Below are the code and all the weights of a small trained network. Each question names an input and a class and asks about switching units off, where a switched-off unit gives its printed mean instead of its output.

import numpy as np


def w(rows, s, z=0):
    codes = np.array(rows[::2]) - 128.0
    scale = np.full(codes.shape[1], s)
    scale[-1] = z or s
    return codes * scale


def norm(h):
    return h / np.sqrt((h * h).mean(-1, keepdims=True) + 1e-5)


def f(y):
    return np.maximum(y, 0)


def log_softmax(a):
    a = a - a.max(-1, keepdims=True)
    return a - np.log(np.exp(a).sum(-1, keepdims=True))


def net(x, mask):
    res = np.array(x, float).reshape(1, 3) / 4 @ E
    u = 0
    for l in range(2):
        y = f(norm(res) @ A[l][:, :-1].T + A[l][:, -1])
        res = res + np.where(mask[u : u + 7], y, B[l][:, -1]) @ B[l][:, :-1]
        u += 7
    return log_softmax(norm(res)[-1] @ U[:, :-1].T + U[:, -1])


A, B = {}, {}
E = w([
[183,125,113,132,162,168,40,82,149,77,196],'x0',
[34,108,129,179,67,251,110,145,115,157,168],'x1',
[137,21,110,48,117,121,136,185,186,129,132],'x2',
],0.003)
A[0] = w([
[154,173,142,112,155,164,20,84,168,80,155,116],'0.n0',
[116,137,143,145,90,95,146,159,84,107,95,234],'0.n1',
[110,253,123,182,159,123,101,84,99,162,114,11],'0.n2',
[163,107,129,62,166,70,120,144,129,128,143,253],'0.n3',
[114,90,93,91,146,121,151,131,144,128,99,130],'0.n4',
[87,109,96,92,137,189,139,148,125,123,130,43],'0.n5',
[163,135,130,138,99,109,131,118,96,84,101,161],'0.n6',
],0.0037,0.0017)
B[0] = w([
[173,27,76,160,85,109,100,172,44,114,75,238],'0.n0',
[214,37,111,174,174,178,63,98,103,111,111,227],'0.n1',
[38,151,152,44,128,182,221,126,101,2,91,255],'0.n2',
[56,131,119,199,122,183,126,124,164,141,133,250],'0.n3',
[137,185,156,144,116,144,177,119,112,47,170,180],'0.n4',
[83,223,124,182,201,149,106,119,170,145,153,172],'0.n5',
[29,101,104,158,145,138,131,148,151,161,159,181],'0.n6',
],0.0032,0.0031)
A[1] = w([
[191,130,122,94,198,27,117,108,154,102,118,72],'1.n0',
[68,91,117,153,115,184,117,164,112,113,112,252],'1.n1',
[158,84,117,2,110,162,107,184,170,101,205,75],'1.n2',
[98,74,127,35,103,128,156,177,159,178,94,135],'1.n3',
[133,170,116,96,161,38,163,150,117,99,111,115],'1.n4',
[97,113,128,131,145,107,184,201,163,167,124,130],'1.n5',
[114,172,159,118,72,97,195,174,47,230,61,75],'1.n6',
],0.0047,0.0014)
B[1] = w([
[74,130,140,121,79,164,130,174,149,225,172,187],'1.n0',
[173,125,156,77,151,22,168,147,218,192,126,254],'1.n1',
[97,228,150,159,120,132,173,74,9,80,79,180],'1.n2',
[86,216,185,176,175,177,94,28,60,64,141,175],'1.n3',
[93,111,177,127,95,179,128,137,197,182,164,186],'1.n4',
[192,110,53,139,108,115,97,144,95,106,113,178],'1.n5',
[204,90,65,116,121,148,2,109,93,49,213,195],'1.n6',
],0.0042,0.0058)
U = w([
[67,214,163,127,152,154,181,62,37,26,103,179],'0',
[216,58,60,144,110,123,17,125,68,80,176,141],'1',
[45,139,155,157,111,159,129,141,218,254,206,159],'2',
[173,75,116,101,181,37,236,161,207,125,47,144],'3',
[121,142,89,70,153,128,126,139,109,173,39,4],'4',
],0.0083,0.0034)

Each question gives the input, the list of numbers given to net, and the class t.
The units are the neurons (one row each of A and B). Each row of codes is followed by its name. A weight is (code - 128) times the scale printed after its matrix; where a second scale follows, it is the last column's (A, B and U).
mask holds one flag per neuron, layer by layer. A switched-off neuron (its flag False) gives its mean, the last column of its row in B, instead of its output. The means were averaged over made-up inputs and are rounded, as every weight is.
A unit's drop is (log p(t) with every unit on - log p(t) with that unit switched off) / (log p(t) with every unit on - log p(t) with every unit switched off).
The circuit of an input: a set's keep is (log p(t) with only the set's units on - log p(t) with every unit switched off) / (log p(t) with every unit on - log p(t) with every unit switched off). Starting from the 12 units with the biggest drops (on a tie, the unit counted first), units are removed one at a time, each time the one whose removal leaves the highest keep (on an exact tie, the one counted first), for as long as the keep stays at least 0.8.
units of the circuit, in order: the units of the circuit, biggest drop first
most important unit: the unit with the biggest drop
top k neurons: the k neurons with the biggest drops, biggest first
top k neurons in layer l: the k neurons of layer l with the biggest drops, biggest first
input [-3,1,1], class 3: top 3 neurons => (0.n1 1.n1 0.n4)
input [-2,3,-1], class 3: most important unit => 1.n1
input [5,-8,-7], class 2: units of the circuit, in order => (1.n0 1.n4)
input [5,-6,3], class 2: top 2 neurons in layer 1 => (1.n0 1.n6)
input [-7,-1,6], class 1: top 2 neurons => (1.n6 1.n5)
input [-8,-3,7], class 1: units of the circuit, in order => (1.n6 1.n5)
input [6,-8,-7], class 2: top 4 neurons => (1.n0 1.n4 1.n2 1.n6)
input [0,-1,-3], class 3: units of the circuit, in order => (1.n3 1.n6)
input [-2,2,4], class 0: top 2 neurons in layer 1 => (1.n3 1.n2)
input [6,-7,3], class 2: top 3 neurons in layer 1 => (1.n0 1.n6 1.n5)
input [-2,-4,4], class 0: top 2 neurons in layer 1 => (1.n3 1.n1)
input [2,-7,6], class 2: top 2 neurons in layer 1 => (1.n0 1.n4)
input [-1,1,3], class 3: top 2 neurons => (0.n5 0.n2)
input [0,5,8], class 0: most important unit => 1.n2
input [0,0,-3], class 3: top 2 neurons => (1.n3 1.n2)
input [-7,-7,3], class 1: top 4 neurons in layer 1 => (1.n6 1.n5 1.n1 1.n3)
input [-1,5,8], class 0: top 2 neurons in layer 1 => (1.n2 1.n3)
input [6,6,7], class 0: top 2 neurons in layer 0 => (0.n1 0.n3)
input [8,-5,8], class 0: top 2 neurons => (1.n2 0.n1)
input [4,-1,7], class 0: most important unit => 1.n2
input [-4,-7,6], class 2: top 3 neurons => (1.n0 1.n4 0.n2)
